[[126 115 127 124]
 [142 112 134 124]
 [133 105 130 121]]
=>
[[126 115]
 [142 112]
 [133 105]]

[[134 137]
 [120 117]
 [118 121]
 [100 127]
 [121 119]]
=>
[[134 137]
 [120 117]
 [118 121]]

[[128 112 133 156]
 [143 125 111 130]
 [105 135 152 127]
 [126 135 135 120]]
=>
[[128 112]
 [143 125]
 [105 135]]

[[130 120 157]
 [133 126 146]
 [157 129 135]
 [135 129 147]
 [131 125 147]]
=>
[[130 120]
 [133 126]
 [157 129]]

[[145 113 119 140]
 [111 145 139 116]
 [109 142 133 116]
 [106 143 132 115]]
=>
[[145 113]
 [111 145]
 [109 142]]

[[151 131 128 119 107]
 [128 125 124 130 130]
 [119 104 156 141 105]
 [127 128 129 128 129]]
=>
[[151 131]
 [128 125]
 [119 104]]

[[128 128 132 157]
 [128 128 134 156]
 [128 128 133 155]]
=>
[[128 128]
 [128 128]
 [128 128]]
---
[[117 117 143 149 120 140 112 123 120 132 133]
 [114 103 147 138 133 127 125 126 111 143 120]
 [106 104 129 120 130 129 116 137 113 143 124]
 [137 112 138 145 130 115 133 123 114 138 116]]
=>
[[137 112 138 145 130 115 133 123 114 138 116]
 [117 117 143 149 120 140 112 123 120 132 133]
 [114 103 147 138 133 127 125 126 111 143 120]
 [106 104 129 120 130 129 116 137 113 143 124]]

[[139 137 135 129 122 117 135]
 [134 144 129 150 117 129 130]
 [136 117 143 138 147 133 133]
 [128 122 134 139 138 134 130]
 [115 131 118 137 122 134 126]
 [132 146 123 119 106 111 133]
 [119 131 123 147 126 139 125]
 [114 128 120 144 127 140 124]]
=>
[[139 137 135 129 122 117 135]
 [136 117 143 138 147 133 133]
 [134 144 129 150 117 129 130]
 [132 146 123 119 106 111 133]
 [128 122 134 139 138 134 130]
 [119 131 123 147 126 139 125]
 [115 131 118 137 122 134 126]
 [114 128 120 144 127 140 124]]

[[125 141 122 138 124 139]
 [146 145 120 118 147 117]
 [147 125 133 107 152 106]]
=>
[[147 125 133 107 152 106]
 [146 145 120 118 147 117]
 [125 141 122 138 124 139]]

[[116 105 134]
 [121 153 134]
 [128 130 124]
 [136 107 152]
 [144 116 120]
 [141 120 117]
 [104 151 135]]
=>
[[144 116 120]
 [141 120 117]
 [136 107 152]
 [128 130 124]
 [121 153 134]
 [116 105 134]
 [104 151 135]]

[[128 137 152  99 145 128 112]
 [103  99 103 129 152 101 132]
 [126 133 136 121 146 128 125]]
=>
[[128 137 152  99 145 128 112]
 [126 133 136 121 146 128 125]
 [103  99 103 129 152 101 132]]

[[127 128 129 138 125 130 136]
 [123 112 149 126 126 140 126]
 [128 128 128 128 128 128 128]
 [129 128 127 119 131 127 120]]
=>
[[129 128 127 119 131 127 120]
 [128 128 128 128 128 128 128]
 [127 128 129 138 125 130 136]
 [123 112 149 126 126 140 126]]

[[129 131 142 137 123 134 146 117 135]
 [139 109 113 135 112 122 124 119 124]
 [137 119 122 142 137 126 133 152 144]
 [112 138 120 124 130 147 121 124 134]
 [117 129 128 138 119 130 129 134 104]
 [126 135 136 131 128 127 124 123 141]
 [150 125 149 118 127 130 113 132 123]
 [127 124 116 131 120 145 123 121 133]
 [153 158 111 133 151 123 136 115 116]]
=>
[[153 158 111 133 151 123 136 115 116]
 [150 125 149 118 127 130 113 132 123]
 [139 109 113 135 112 122 124 119 124]
 [137 119 122 142 137 126 133 152 144]
 [129 131 142 137 123 134 146 117 135]
 [127 124 116 131 120 145 123 121 133]
 [126 135 136 131 128 127 124 123 141]
 [117 129 128 138 119 130 129 134 104]
 [112 138 120 124 130 147 121 124 134]]
---
[[134 103 143 125]
 [130 133 116 128]
 [131 128 132 126]
 [126 143 119 124]]
=>
[[130 133 116]
 [131 128 132]]

[[109 130 136 114]
 [118 128 136 100]
 [145 131 127 134]
 [126 126 124 122]
 [140 129 125 137]]
=>
[[118 128 136]
 [145 131 127]]

[[140 136  99]
 [146 104 150]
 [120 115 141]]
=>
[[146 104 150]
 [120 115 141]]

[[120 115 149 145 124]
 [124 124 130 139 128]
 [124 118 144 133 124]]
=>
[[124 124 130]
 [124 118 144]]

[[141 131 130]
 [124 122 117]
 [110 121 151]
 [116 123 146]]
=>
[[124 122 117]
 [110 121 151]]

[[143 150 131]
 [136 118 126]
 [112 114 111]
 [156 119 136]]
=>
[[136 118 126]
 [112 114 111]]
